Here is a tiny trained network, its code and every weight. The questions are about switching its units off for an input and a class, where a switched-off unit gives its printed mean instead of its output.

import numpy as np


def w(rows, s, z=0):
    codes = np.array(rows[::2]) - 128.0
    scale = np.full(codes.shape[1], s)
    scale[-1] = z or s
    return codes * scale


def norm(h):
    return h / np.sqrt((h * h).mean(-1, keepdims=True) + 1e-5)


def f(y):
    return np.maximum(y, 0)


def log_softmax(a):
    a = a - a.max(-1, keepdims=True)
    return a - np.log(np.exp(a).sum(-1, keepdims=True))


def net(x, mask):
    res = np.array(x, float).reshape(1, 2) / 4 @ E
    u = 0
    for l in range(4):
        y = f(norm(res) @ A[l][:, :-1].T + A[l][:, -1])
        res = res + np.where(mask[u : u + 8], y, B[l][:, -1]) @ B[l][:, :-1]
        u += 8
    return log_softmax(norm(res)[-1] @ U[:, :-1].T + U[:, -1])


A, B = {}, {}
E = w([
[143,101,1,127],'x0',
[163,137,194,119],'x1',
],0.0094)
A[0] = w([
[254,87,126,136,121],'0.n1',
[179,57,182,86,249],'0.n2',
[30,146,94,189,104],'0.n3',
[129,142,190,86,129],'0.n4',
[183,80,112,98,163],'0.n5',
[230,138,114,135,181],'0.n6',
[95,156,240,136,116],'0.n7',
[116,149,143,178,97],'0.n8',
],0.01,0.0022)
B[0] = w([
[214,1,88,164,185],'0.n1',
[78,134,108,95,201],'0.n2',
[60,143,163,134,196],'0.n3',
[154,96,139,146,199],'0.n4',
[185,189,172,160,177],'0.n5',
[178,104,29,149,182],'0.n6',
[189,63,81,179,254],'0.n7',
[151,119,77,117,148],'0.n8',
],0.0084,0.0073)
A[1] = w([
[201,60,145,195,184],'1.n1',
[255,10,228,133,252],'1.n2',
[136,109,69,134,166],'1.n3',
[207,100,200,148,140],'1.n4',
[215,193,77,142,163],'1.n5',
[153,109,175,172,182],'1.n6',
[88,126,172,171,185],'1.n7',
[91,180,211,88,139],'1.n8',
],0.0087,0.0033)
B[1] = w([
[227,73,143,163,221],'1.n1',
[122,162,55,111,253],'1.n2',
[183,116,205,83,176],'1.n3',
[78,60,63,33,180],'1.n4',
[250,6,234,35,165],'1.n5',
[209,193,28,147,168],'1.n6',
[152,2,49,102,150],'1.n7',
[174,159,92,53,134],'1.n8',
],0.0062,0.013)
A[2] = w([
[150,99,123,139,150],'2.n1',
[168,123,141,50,117],'2.n2',
[90,169,79,86,172],'2.n3',
[11,145,111,107,38],'2.n4',
[115,148,161,113,123],'2.n5',
[195,85,70,66,98],'2.n6',
[134,118,87,63,252],'2.n7',
[88,141,174,121,138],'2.n8',
],0.011,0.0022)
B[2] = w([
[210,195,51,47,171],'2.n1',
[51,115,75,161,163],'2.n2',
[69,173,255,200,146],'2.n3',
[119,10,167,228,150],'2.n4',
[203,179,107,181,128],'2.n5',
[41,205,113,182,251],'2.n6',
[149,189,212,107,197],'2.n7',
[253,48,144,81,130],'2.n8',
],0.0054,0.014)
A[3] = w([
[194,231,120,94,120],'3.n1',
[124,208,1,88,136],'3.n2',
[231,94,105,185,152],'3.n3',
[216,79,86,102,145],'3.n4',
[128,244,197,222,105],'3.n5',
[57,74,126,183,3],'3.n6',
[185,111,99,100,107],'3.n7',
[88,104,117,226,153],'3.n8',
],0.0068,0.0026)
B[3] = w([
[122,102,123,193,171],'3.n1',
[112,163,152,165,233],'3.n2',
[236,62,39,125,254],'3.n3',
[171,74,135,88,253],'3.n4',
[216,67,62,93,149],'3.n5',
[108,52,141,177,149],'3.n6',
[171,61,110,101,198],'3.n7',
[59,2,226,124,166],'3.n8',
],0.0071,0.0074)
U = w([
[159,110,250,108,44],'0',
[67,139,168,67,18],'1',
[30,168,58,235,114],'2',
[59,150,169,42,14],'3',
[13,10,211,209,163],'4',
[106,189,155,93,3],'5',
[217,51,35,160,200],'6',
],0.013,0.007)

Each question gives the input, the list of numbers given to net, and the class t.
The units are the neurons (one row each of A and B). Each row of codes is followed by its name. A weight is (code - 128) times the scale printed after its matrix; where a second scale follows, it is the last column's (A, B and U).
mask holds one flag per neuron, layer by layer. A switched-off neuron (its flag False) gives its mean, the last column of its row in B, instead of its output. The means were averaged over made-up inputs and are rounded, as every weight is.
A unit's drop is (log p(t) with every unit on - log p(t) with that unit switched off) / (log p(t) with every unit on - log p(t) with every unit switched off).
top k neurons: the k neurons with the biggest drops, biggest first
k most important neurons of layer l: the k neurons of layer l with the biggest drops, biggest first
drop of u: that unit's drop, to one decimal
input [8,-8], class 2: top neuron => (0.n7)
input [5,-8], class 4: top 2 neurons => (0.n7; 1.n1)
input [3,-6], class 4: top 4 neurons => (0.n7; 0.n3; 1.n1; 0.n1)
input [7,-6], class 2: top 4 neurons => (0.n7; 1.n1; 0.n1; 3.n3)
input [2,-3], class 4: top 2 neurons => (0.n4; 0.n7)
input [3,-3], class 2: top 3 neurons => (0.n7; 0.n1; 1.n1)
input [0,-2], class 4: top 2 neurons => (1.n1; 0.n7)
input [6,-8], class 2: top 3 neurons => (0.n7; 1.n1; 0.n2)
input [1,-1], class 2: top 4 neurons => (0.n3; 0.n7; 0.n1; 1.n1)
input [8,-5], class 2: top 4 neurons => (0.n7; 1.n1; 0.n1; 0.n4)
input [5,-3], class 2: 3 most important neurons of layer 2 => (2.n6; 2.n2; 2.n4)
input [2,-4], class 4: 2 most important neurons of layer 1 => (1.n1; 1.n5)
input [7,-8], class 2: 3 most important neurons of layer 0 => (0.n7; 0.n1; 0.n2)
input [7,-7], class 2: top 4 neurons => (0.n7; 1.n1; 0.n1; 3.n3)
input [6,-4], class 2: drop of 0.n4 => 0.7
input [7,-5], class 2: drop of 0.n4 => 0.5
input [1,-6], class 4: drop of 1.n4 => 0.0
